Table B holds the same points as the rows below, measured another way and shuffled. Each row below is followed by which row of B it is.
B (23 x 30):
[[ 12  -3   3  15  -5 -10 -17  12  13  11  32   1   2   7  14   0   9 -27
   10  -4 -11  -2 -25 -12  29 -18  13   6   2 -20]
 [  2   9   9  30  -8   1   4  -9 -17   9   1  11  -7 -17   2 -17  -5 -18
   22  -5  -4  -1   8  22 -21 -10  -2   0  -3  17]
 [  7   2   4   1   6   2  -4  10   6   1  15   9  -1   3  -8  12   4 -15
   13   2   0  -6 -12 -10  13 -11   6   4  -2  -2]
 [ 14  -2   7   8   0 -16 -18  13  11  15  39   2   2   9   8 -23   7 -33
   21  -3 -12  -6 -31 -13  33 -19  14  10  -4 -20]
 [ 14  -6   3 -15  12  -8  -3   9   4  -6   5   5   1   4 -39  -9  -5 -12
   26  14   1  -4  -8 -10  22  -5  -1   6  -4  -5]
 [ -3   2   4  -8  -1   4  14 -11  -8  -8 -25   3  -3  -9 -32 -23 -12  20
    6   2   2   2  20  17 -22  12 -15  -4  -5  19]
 [-14   9   3   1 -12  16  23 -23  -8 -12 -39   7   2 -16   7  -3  -9  35
  -28 -11   3  -4  26  19 -44  13 -17 -10  -1  36]
 [ -6   2   0 -17  -1   6  15  -7  -6 -12 -26   1  -1  -3 -37 -14 -13  23
    1   7   8  -2  25   9 -27  10 -10  -5  -4  13]
 [ -4   7   5  12  -6  -2  -3   4   1   9   9   2  -6  -5   3 -15  -2  -2
    2  -5  -7   3  -1  10  -3   0   5   0  -4   3]
 [ -2   6   1  24  -8  10  -3  -2  -7   8  20   8  -4  -2  40  32  11 -14
   -6  -9   2   3 -18  -3   5 -10   8   2   7  10]
 [ 13   3   3   5   9  -8  -5  13  -3   7  31   7  -8   4 -20   1   6 -29
   34   8   1   0 -17  -2  17 -15  12   8  -5   8]
 [ 20  -6  -6   4  14  -8   5  -2 -10  -5  -5   4  -1  -1 -41  14  -5 -17
   32  10  10   5   5  -1  14  -3  -8   5  -3   0]
 [ -5   6   4  -1  -2  -4   2   5   3   0  -2   3  -7  -2 -15 -22   0  10
    1   0  -4   5   7  14  -4   3   4  -2  -8   7]
 [ -5  10   8  25  -3  -2  -1  -1  -8   8   2   5  -6  -7   4 -13  -2  -7
   12  -6 -11   5   3  22 -15  -4   7   2  -7  13]
 [ -8  11   0  32 -10  11  13 -13 -12   4 -14  10 -10 -18  14  13  -3   9
   -2  -7   7  10  18  26 -29   6  -7  -5  -1  25]
 [ 21  -6  -7   4  24  -9   1  15  -7  -4  14   1  -3   4 -54  23  -3 -24
   42  11  10   8  -2  -6  24  -5  -1   8  -3  -5]
 [ 12  -4  -6  -5  12   3  -1  13  -1  -4  16   0  -4   8 -30  26   1  -8
   24  12  14   5  -5 -16  17   0   4   5   1  -2]
 [  8   6  13  28   1  -4   3 -11 -18   5   4  12  -1 -15  -1 -18  -6 -30
   33  -5  -6  -7  -6  23 -11 -14  -8   5  -1  14]
 [-13  11   9  17 -14   9  18 -17  -3  -9 -33  10   3 -15   3 -21 -10  28
  -27 -10  -7 -10  22  23 -33   7 -13  -9  -3  31]
 [ 24  -9   4 -34  15 -22 -26  21  17  -1  50   0   9  24 -38 -30  11 -33
   36  17  -4 -13 -30 -31  52 -20  16  12  -7 -40]
 [ 13  -3  -9   4  18   2   0  12  -9  -2  15  -3  -5   2 -36  33   2 -13
   31  11  15  11   3  -8  13   2   0   6   1   2]
 [ 13  -1   4  -6   9  -3  -2  10   3   0  18   6  -2   4 -21   4   4 -17
   23   7   1  -3 -13  -8  19  -9   6   5  -1  -1]
 [  6  -2 -13  11   6   4  13 -15 -13 -12 -28   6   3  -7 -12  40  -9   2
   -4   9  12 -12  18   0  -6   0 -19  -4   8  10]]
Rows of B count from 0, top down.

[ -8   3  -7 -13  14   5  -1  -1  -3   6 -10 -13  13   4  -2  -8   0   0
 -21  -7   1   8   2  12  -4   3] | 18
[  2  -2   2  11  -4  -7  -2  -1   6   2  -4  18  -4  -2   4  22  -1  -5
  14   2  -2 -10  -6   3   0   0] | 10
[-3 -8 11 -6 -2 -3 -7 -2  7  0  4  6  0 -3  1 19 -1 -6 14  5  2 -9 -2  2
  7  1] | 11
[ 0  5 -4  4  0 -3  1 -1 -2  2  6 -2  8 -1  0  5 -1 -1 -9 -2  3 -3  1  4
  1  1] | 12
[  3  -8   6   6  -8  -6   0  -2   7   0   8   5  11  -1   1  15  -1  -2
  12   4   4 -11   0   4   3   3] | 4
[ -7  -4   7 -15   4   5  -7  -3   3  -2   9  -4  15  -1  -3  -6   3  -2
  -8  -1   1  -3   2  14   4   3] | 7
[ 3 -7  6  9 -5 -5 -1 -1  5  1  1 12  2 -2  2 14 -2 -4 11  2 -1 -9 -2  1
  0  0] | 21
[ -5   6  -5  -5  12  -4   1  -3   0  10 -17   0 -18  -2   5  14  -3  -5
  -3   0   2   1  -6  13   0  -1] | 1
[ 11  -6  -2  39 -19  -9   4  -1   7  -1  19  10  14   0   4  17  -4   0
  32   7  11 -16   2  -4   3   4] | 19
[ -8   1   4 -12   4   3  -6  -3   1   2   4  -8  12  -2  -2   4   1  -3
  -8  -1   1  -4   1  14   2   2] | 5
[ -7 -17  18 -17   3  10  -6   1   7  -3  -4   2  -2   0  -4  -1   2  -3
  -3   4  -3   3   5   1   8   1] | 22
[ 11   4 -11  17  -4  -8   9   0  -1   5  -2   6  -9   2   6   9  -5   0
  14   2   3  -3   1 -11  -5   0] | 0
[ -2  -8  20  -2  -5  -1 -11   0   6  -3   2  17  -9  -4  -1  15   0  -9
  13   7  -7  -9  -3   2   4   0] | 20
[  8   7 -16  24  -6 -11  10  -1  -1   8  -6   5  -7   0   7  16  -6   1
  18   2   7  -7  -2  -7  -4   1] | 3
[ 1  7 -8  5  3 -4  4 -1 -3  5 -2 -1 -3  1  2  4 -2  0 -4 -4  2 -3 -1  1
 -3  0] | 8
[ -4   7  -3  -1   9  -9   0  -5   3  11 -25   3 -15  -3   6  23  -3  -6
   8   1   2   0  -7  14   1   0] | 17
[  2  -4   0   5   4  -1   2   0  -3   1 -17  10 -21  -1   1   0  -2  -2
  -1  -3 -11   7  -2  -6  -4  -4] | 9
[ -1  -7  16  -1  -5  -7 -10  -2   8   0   5  19   0  -4   1  26  -1 -10
  23   7   1 -14  -4   1   6   2] | 15
[ 2 -6  4  9 -4 -3  1 -1  2  2 -3 12  0 -1  2  7 -3 -3  7  1 -3 -5 -1  1
 -1 -1] | 2
[  2 -13  17   2  -7  -1  -8   1   7  -3   7  14  -1  -2   0   9   0  -6
  11   6  -7  -9  -2   1   2   1] | 16
[-12  -4   3 -20  12  10  -5  -2  -2   2  -8 -11  11   1  -5 -14   2  -2
 -24  -6  -8  10   2  14  -3  -1] | 6
[-1 11 -8  1 10 -4  3 -2 -4  8 -6  3 -6  0  2 11 -2  0 -3 -5  3  1 -3  7
 -2  0] | 13
[ -7   0   4 -10  11   2  -3  -1  -2   5 -13  -4 -17  -2  -1   2  -1  -5
 -18  -3  -6   4  -2   8  -1  -3] | 14
